Below is a small trained network, with its code and all its weights. Each question gives an input and a target symbol and asks what happens when units are switched off, that is, made to give their printed mean instead of their output.

import numpy as np


def w(rows, s, z=0):
    codes = np.array(rows[::2]) - 128.0
    scale = np.full(codes.shape[1], s)
    scale[-1] = z or s
    return codes * scale


def norm(h):
    return h / np.sqrt((h * h).mean(-1, keepdims=True) + 1e-5)


def f(y):
    return np.maximum(y, 0)


def softmax(a):
    e = np.exp(a - a.max(-1, keepdims=True))
    return e / e.sum(-1, keepdims=True)


def log_softmax(a):
    a = a - a.max(-1, keepdims=True)
    return a - np.log(np.exp(a).sum(-1, keepdims=True))


def net(x, mask):
    ids = ['αγθλσψω'.index(c) for c in x.split()]
    T = len(ids)
    res = E[ids] + P[:T]
    u = 0
    for l in range(2):
        q, k, v = (norm(res) @ M[l].T for M in (Q, K, V))
        z = softmax(np.where(np.tri(T) > 0, q @ k.T / 4**0.5, -1e9)) @ v
        res = res + np.where(mask[u], z, O[l][:, -1]) @ O[l][:, :-1]
        u += 1
        y = f(norm(res) @ A[l][:, :-1].T + A[l][:, -1])
        res = res + np.where(mask[u : u + 8], y, B[l][:, -1]) @ B[l][:, :-1]
        u += 8
    return log_softmax(norm(res)[-1] @ U[:, :-1].T + U[:, -1])


Q, K, V, O, A, B = {}, {}, {}, {}, {}, {}
E = w([
[252,218,86],'α',
[119,225,133],'γ',
[208,7,111],'θ',
[61,237,215],'λ',
[3,222,65],'σ',
[192,18,121],'ψ',
[184,9,125],'ω',
],0.011)
P = w([
[161,114,114],'0',
[130,171,81],'1',
[142,87,162],'2',
[131,100,123],'3',
[123,193,62],'4',
[193,35,92],'5',
[118,105,127],'6',
[130,209,4],'7',
[128,138,146],'8',
[115,107,128],'9',
[123,181,55],'10',
[105,151,176],'11',
[111,111,130],'12',
[160,145,59],'13',
],0.015)
Q[0] = w([
[53,254,104],'0.h0',
[103,179,62],'0.h0',
[119,96,96],'0.h0',
[168,194,100],'0.h0',
],0.0098)
K[0] = w([
[104,253,116],'0.h0',
[68,152,55],'0.h0',
[117,98,184],'0.h0',
[135,188,110],'0.h0',
],0.012)
V[0] = w([
[163,230,105],'0.h0',
[101,74,81],'0.h0',
[114,253,245],'0.h0',
[182,123,238],'0.h0',
],0.0047)
O[0] = w([
[48,51,188,253],'0.h0',
[255,141,44,107],'0.h0',
[151,155,110,119],'0.h0',
[131,87,115,66],'0.h0',
],0.0065,0.0017)
A[0] = w([
[35,121,209,175],'0.n0',
[27,155,104,137],'0.n1',
[141,99,184,141],'0.n2',
[130,72,40,94],'0.n3',
[95,180,57,129],'0.n4',
[10,91,61,2],'0.n5',
[190,146,145,143],'0.n6',
[152,145,196,134],'0.n7',
],0.013,0.0069)
B[0] = w([
[172,84,65,253],'0.n0',
[188,88,136,254],'0.n1',
[215,99,255,171],'0.n2',
[135,206,105,225],'0.n3',
[193,37,40,245],'0.n4',
[106,21,228,165],'0.n5',
[107,65,189,231],'0.n6',
[170,165,124,183],'0.n7',
],0.0077,0.005)
Q[1] = w([
[141,106,187],'1.h0',
[82,56,254],'1.h0',
[48,224,42],'1.h0',
[97,128,249],'1.h0',
],0.0092)
K[1] = w([
[153,74,88],'1.h0',
[238,76,99],'1.h0',
[200,173,136],'1.h0',
[182,6,116],'1.h0',
],0.014)
V[1] = w([
[112,121,76],'1.h0',
[47,155,117],'1.h0',
[145,194,91],'1.h0',
[52,92,2],'1.h0',
],0.0097)
O[1] = w([
[121,162,78,142],'1.h0',
[243,89,121,2],'1.h0',
[186,158,81,131],'1.h0',
[254,116,188,122],'1.h0',
],0.0076,0.0071)
A[1] = w([
[137,163,210,116],'1.n0',
[183,107,5,114],'1.n1',
[161,132,195,105],'1.n2',
[197,105,180,4],'1.n3',
[176,106,103,171],'1.n4',
[144,145,88,150],'1.n5',
[120,41,105,164],'1.n6',
[145,185,83,53],'1.n7',
],0.015,0.0039)
B[1] = w([
[189,118,199,163],'1.n0',
[123,133,217,248],'1.n1',
[125,74,142,165],'1.n2',
[71,83,98,166],'1.n3',
[115,104,194,189],'1.n4',
[142,172,98,167],'1.n5',
[178,190,109,191],'1.n6',
[112,40,1,161],'1.n7',
],0.0081,0.012)
U = w([
[115,120,60,212],'α',
[187,159,160,217],'γ',
[198,116,131,119],'θ',
[123,121,67,164],'λ',
[186,6,95,144],'σ',
[214,157,98,3],'ψ',
[226,153,93,3],'ω',
],0.013,0.0045)

Each question gives the input, a string of symbols that net reads in full, and the target symbol t.
The units are the heads (4 rows each of Q, K, V and O) and the neurons (one row each of A and B). Each row of codes is followed by its name. A weight is (code - 128) times the scale printed after its matrix; where a second scale follows, it is the last column's (O, A, B and U).
mask holds one flag per unit, layer by layer, with each layer's heads first. A switched-off unit (its flag False) gives its mean, the last column of its rows in O or B, instead of its output. The means were averaged over made-up inputs and are rounded, as every weight is.
A unit's drop is (log p(t) with every unit on - log p(t) with that unit switched off) / (log p(t) with every unit on - log p(t) with every unit switched off).
The circuit of an input: a set's keep is (log p(t) with only the set's units on - log p(t) with every unit switched off) / (log p(t) with every unit on - log p(t) with every unit switched off). Starting from the 12 units with the biggest drops (on a tie, the unit counted first), units are removed one at a time, each time the one whose removal leaves the highest keep (on an exact tie, the one counted first), for as long as the keep stays at least 0.8.
circuit, biggest first: the units of the circuit, biggest drop first
most important unit: the unit with the biggest drop
top k neurons: the k neurons with the biggest drops, biggest first
top k neurons in layer l: the k neurons of layer l with the biggest drops, biggest first
input α γ ω σ ψ α σ θ α ψ λ λ λ γ, target λ: circuit, biggest first -> 1.h0; 0.n4; 0.n0
input θ α λ λ α α α γ λ σ λ λ λ, target σ: circuit, biggest first -> 0.n0
input α α γ, target σ: top 2 neurons -> 0.n2; 0.n7
input γ α σ σ α θ σ α λ θ λ λ α, target σ: circuit, biggest first -> 0.n6; 1.n3
input α ω ψ θ θ ψ λ θ λ α, target α: top 2 neurons in layer 1 -> 1.n1; 1.n0
input λ λ α γ θ, target λ: top 3 neurons in layer 0 -> 0.n1; 0.n4; 0.n7
input σ γ α γ ψ, target α: top 3 neurons in layer 0 -> 0.n1; 0.n4; 0.n0
input ω α α α α α, target γ: top 2 neurons -> 1.n1; 0.n4
input λ α α ψ α α λ α α ω α, target λ: circuit, biggest first -> 0.n4; 1.h0; 0.n1
input α ω α ω σ α ω ω ω α σ λ α α, target λ: circuit, biggest first -> 0.n4; 1.h0; 0.n1; 0.n0
input α ω γ ω, target γ: top 2 neurons in layer 0 -> 0.n3; 0.n5
input γ ω γ θ λ λ λ θ ψ α α λ α λ, target λ: top 2 neurons in layer 0 -> 0.n4; 0.n6
input α α ω ψ α γ σ σ λ ψ θ λ γ λ, target λ: top 2 neurons in layer 0 -> 0.n4; 0.n5
input θ σ α λ ω, target α: top 3 neurons in layer 0 -> 0.n1; 0.n4; 0.n5
input θ γ ψ α ψ λ θ, target γ: most important unit -> 0.n3
input ψ σ γ σ λ ω ω λ λ ω σ λ α, target σ: top 4 neurons -> 0.n0; 0.n6; 1.n3; 1.n1
input λ γ ω ω, target γ: top 3 neurons in layer 0 -> 0.n3; 0.n1; 0.n5
input α α α σ θ, target α: top 2 neurons -> 0.n4; 0.n0
input σ σ σ σ ψ θ ω γ λ σ α, target α: top 2 neurons -> 0.n4; 1.n7
input ψ α λ σ λ α α ω α θ ψ, target λ: most important unit -> 0.n1
input ω α ω α λ σ α γ α ω ω, target α: top 3 neurons -> 0.n1; 0.n4; 0.n0
input α ψ ω σ θ ψ α ω ω γ α α λ θ, target α: top 3 neurons -> 0.n3; 0.n1; 0.n4
